Here is a tiny trained network, its code and every weight. The questions are about switching its units off for an input and a target symbol, where a switched-off unit gives its printed mean instead of its output.

import numpy as np


def w(rows, s, z=0):
    codes = np.array(rows[::2]) - 128.0
    scale = np.full(codes.shape[1], s)
    scale[-1] = z or s
    return codes * scale


def softmax(a):
    e = np.exp(a - a.max(-1, keepdims=True))
    return e / e.sum(-1, keepdims=True)


def log_softmax(a):
    a = a - a.max(-1, keepdims=True)
    return a - np.log(np.exp(a).sum(-1, keepdims=True))


def net(x, mask):
    ids = ['Ωβγδεηψ'.index(c) for c in x.split()]
    T = len(ids)
    res = E[ids] + P[:T]
    u = 0
    for l in range(3):
        r = res
        for j in range(2):
            rows = slice(2 * j, 2 * j + 2)
            q, k, v = (r @ M[l][rows].T for M in (Q, K, V))
            z = softmax(np.where(np.tri(T) > 0, q @ k.T / 2**0.5, -1e9)) @ v
            o = O[l][rows]
            res = res + np.where(mask[u + j], z, o[:, -1]) @ o[:, :-1]
        u += 2
    return log_softmax(res[-1] @ U[:, :-1].T + U[:, -1])


Q, K, V, O = {}, {}, {}, {}
E = w([
[100,158,164,57],'Ω',
[145,107,1,201],'β',
[107,175,148,166],'γ',
[145,76,71,120],'δ',
[188,72,107,172],'ε',
[75,250,113,133],'η',
[216,173,94,188],'ψ',
],0.0087)
P = w([
[151,33,178,145],'0',
[161,216,26,117],'1',
[158,219,57,150],'2',
[167,212,68,139],'3',
[192,207,83,154],'4',
[188,211,72,143],'5',
[209,200,96,142],'6',
[201,215,91,143],'7',
[204,221,86,124],'8',
[235,224,110,121],'9',
[248,209,139,139],'10',
[251,204,161,129],'11',
[234,211,151,126],'12',
[154,208,175,189],'13',
],0.0026)
Q[0] = w([
[147,2,81,96],'0.h0',
[190,184,53,96],'0.h0',
[148,75,98,127],'0.h1',
[98,107,195,42],'0.h1',
],0.024)
K[0] = w([
[255,136,100,203],'0.h0',
[159,109,205,76],'0.h0',
[122,108,120,217],'0.h1',
[23,203,161,74],'0.h1',
],0.024)
V[0] = w([
[151,184,73,217],'0.h0',
[46,22,31,89],'0.h0',
[4,135,184,154],'0.h1',
[105,157,119,38],'0.h1',
],0.013)
O[0] = w([
[117,140,11,174,182],'0.h0',
[61,160,82,19,49],'0.h0',
[94,57,199,130,2],'0.h1',
[62,129,101,171,66],'0.h1',
],0.011,0.0069)
Q[1] = w([
[185,246,54,210],'1.h0',
[116,168,83,58],'1.h0',
[103,174,63,204],'1.h1',
[107,18,6,122],'1.h1',
],0.014)
K[1] = w([
[182,164,245,74],'1.h0',
[133,200,117,116],'1.h0',
[134,40,203,140],'1.h1',
[2,90,174,155],'1.h1',
],0.015)
V[1] = w([
[151,18,172,93],'1.h0',
[220,8,71,42],'1.h0',
[197,115,198,105],'1.h1',
[191,246,112,85],'1.h1',
],0.013)
O[1] = w([
[141,113,169,2,7],'1.h0',
[230,86,70,16,85],'1.h0',
[224,120,143,109,146],'1.h1',
[163,48,28,188,254],'1.h1',
],0.009,0.0088)
Q[2] = w([
[141,40,135,112],'2.h0',
[115,64,199,8],'2.h0',
[72,37,229,75],'2.h1',
[178,153,179,168],'2.h1',
],0.013)
K[2] = w([
[190,178,125,78],'2.h0',
[165,246,133,130],'2.h0',
[153,216,9,131],'2.h1',
[134,50,102,132],'2.h1',
],0.012)
V[2] = w([
[153,54,143,85],'2.h0',
[187,86,248,154],'2.h0',
[65,134,49,82],'2.h1',
[38,34,168,97],'2.h1',
],0.017)
O[2] = w([
[158,198,115,75,67],'2.h0',
[118,175,9,141,6],'2.h0',
[160,49,141,203,55],'2.h1',
[179,147,236,194,77],'2.h1',
],0.012,0.015)
U = w([
[105,194,125,78,129],'Ω',
[203,126,112,63,150],'β',
[170,158,176,87,251],'γ',
[129,95,175,72,29],'δ',
[116,155,150,166,181],'ε',
[110,103,98,105,22],'η',
[253,118,131,139,107],'ψ',
],0.0045,0.0029)

Each question gives the input, a string of symbols that net reads in full, and the target symbol t.
The units are the heads (2 rows each of Q, K, V and O). Each row of codes is followed by its name. A weight is (code - 128) times the scale printed after its matrix; where a second scale follows, it is the last column's (O and U).
mask holds one flag per head, layer by layer. A switched-off head (its flag False) gives its mean, the last column of its rows in O, instead of its output. The means were averaged over made-up inputs and are rounded, as every weight is.
A unit's drop is (log p(t) with every unit on - log p(t) with that unit switched off) / (log p(t) with every unit on - log p(t) with every unit switched off).
The circuit of an input: a set's keep is (log p(t) with only the set's units on - log p(t) with every unit switched off) / (log p(t) with every unit on - log p(t) with every unit switched off). Starting from all 6 units, units are removed one at a time, each time the one whose removal leaves the highest keep (on an exact tie, the one counted first), for as long as the keep stays at least 0.8.
circuit, biggest first: the units of the circuit, biggest drop first
most important unit: the unit with the biggest drop
which heads matter: for each layer, one digit per head in row order, 1 if its drop is at least 0.15 and else 0, layers parted by /
input Ω η η ψ η ψ γ, target ψ: which heads matter => 11 / 11 / 01
input ε η β, target β: most important unit => 1.h0
input γ δ ψ ε η ε η ψ, target Ω: circuit, biggest first => 0.h1, 2.h0, 1.h1, 2.h1
input ε ψ ψ, target β: circuit, biggest first => 1.h0, 2.h0, 0.h1, 2.h1
input η ψ η ε γ η Ω, target ε: which heads matter => 01 / 10 / 01
input η η ψ η η γ η η β η, target ε: which heads matter => 01 / 10 / 10
input Ω γ ε δ γ η β ε γ ε, target γ: circuit, biggest first => 0.h1, 1.h1, 0.h0, 2.h1
input ε δ δ, target β: circuit, biggest first => 1.h0, 2.h0, 2.h1
input β ε β η ψ γ ε γ γ β ε γ, target δ: which heads matter => 10 / 01 / 10
input η η β ε ε γ, target ε: circuit, biggest first => 1.h0, 2.h0, 0.h0
input δ β δ, target ψ: circuit, biggest first => 2.h1, 0.h0, 1.h0, 1.h1
input β Ω ε η γ Ω, target δ: which heads matter => 10 / 11 / 10
input β Ω η ε η ψ β Ω η η ε γ η, target δ: circuit, biggest first => 0.h0, 2.h0
input β ε η, target δ: circuit, biggest first => 2.h0, 0.h0, 1.h1
input Ω Ω η δ ε, target γ: which heads matter => 11 / 11 / 01
input ψ δ ε ψ β γ η η, target η: most important unit => 2.h1
input δ β γ, target ψ: circuit, biggest first => 0.h0, 2.h1, 1.h0, 1.h1
input β γ η η η ε β η β, target δ: circuit, biggest first => 2.h0, 0.h0, 1.h1
input η δ β β δ δ, target ε: which heads matter => 01 / 11 / 11
input η η β, target ε: circuit, biggest first => 0.h1, 1.h0, 2.h0, 2.h1
input δ Ω β η ψ ψ η η δ η ψ, target ψ: which heads matter => 11 / 01 / 01
input Ω η ψ η η ψ η, target ψ: which heads matter => 11 / 11 / 01
input γ η ε β ψ ε η ε β η ψ δ, target Ω: which heads matter => 01 / 01 / 11
input Ω ε γ δ η Ω ε δ γ, target γ: which heads matter => 11 / 11 / 11
input ψ ψ ψ β ψ ψ, target η: which heads matter => 00 / 00 / 01
input γ γ γ η β γ γ, target Ω: which heads matter => 11 / 01 / 11
input ψ δ ψ ε ε ε, target η: which heads matter => 10 / 00 / 01
input η γ ε δ Ω η ε ψ ψ η, target ψ: circuit, biggest first => 1.h1, 0.h1, 0.h0, 2.h1
input ε ε ψ, target β: most important unit => 1.h0
input β Ω δ ε η ε Ω η γ δ, target δ: circuit, biggest first => 2.h0, 0.h0
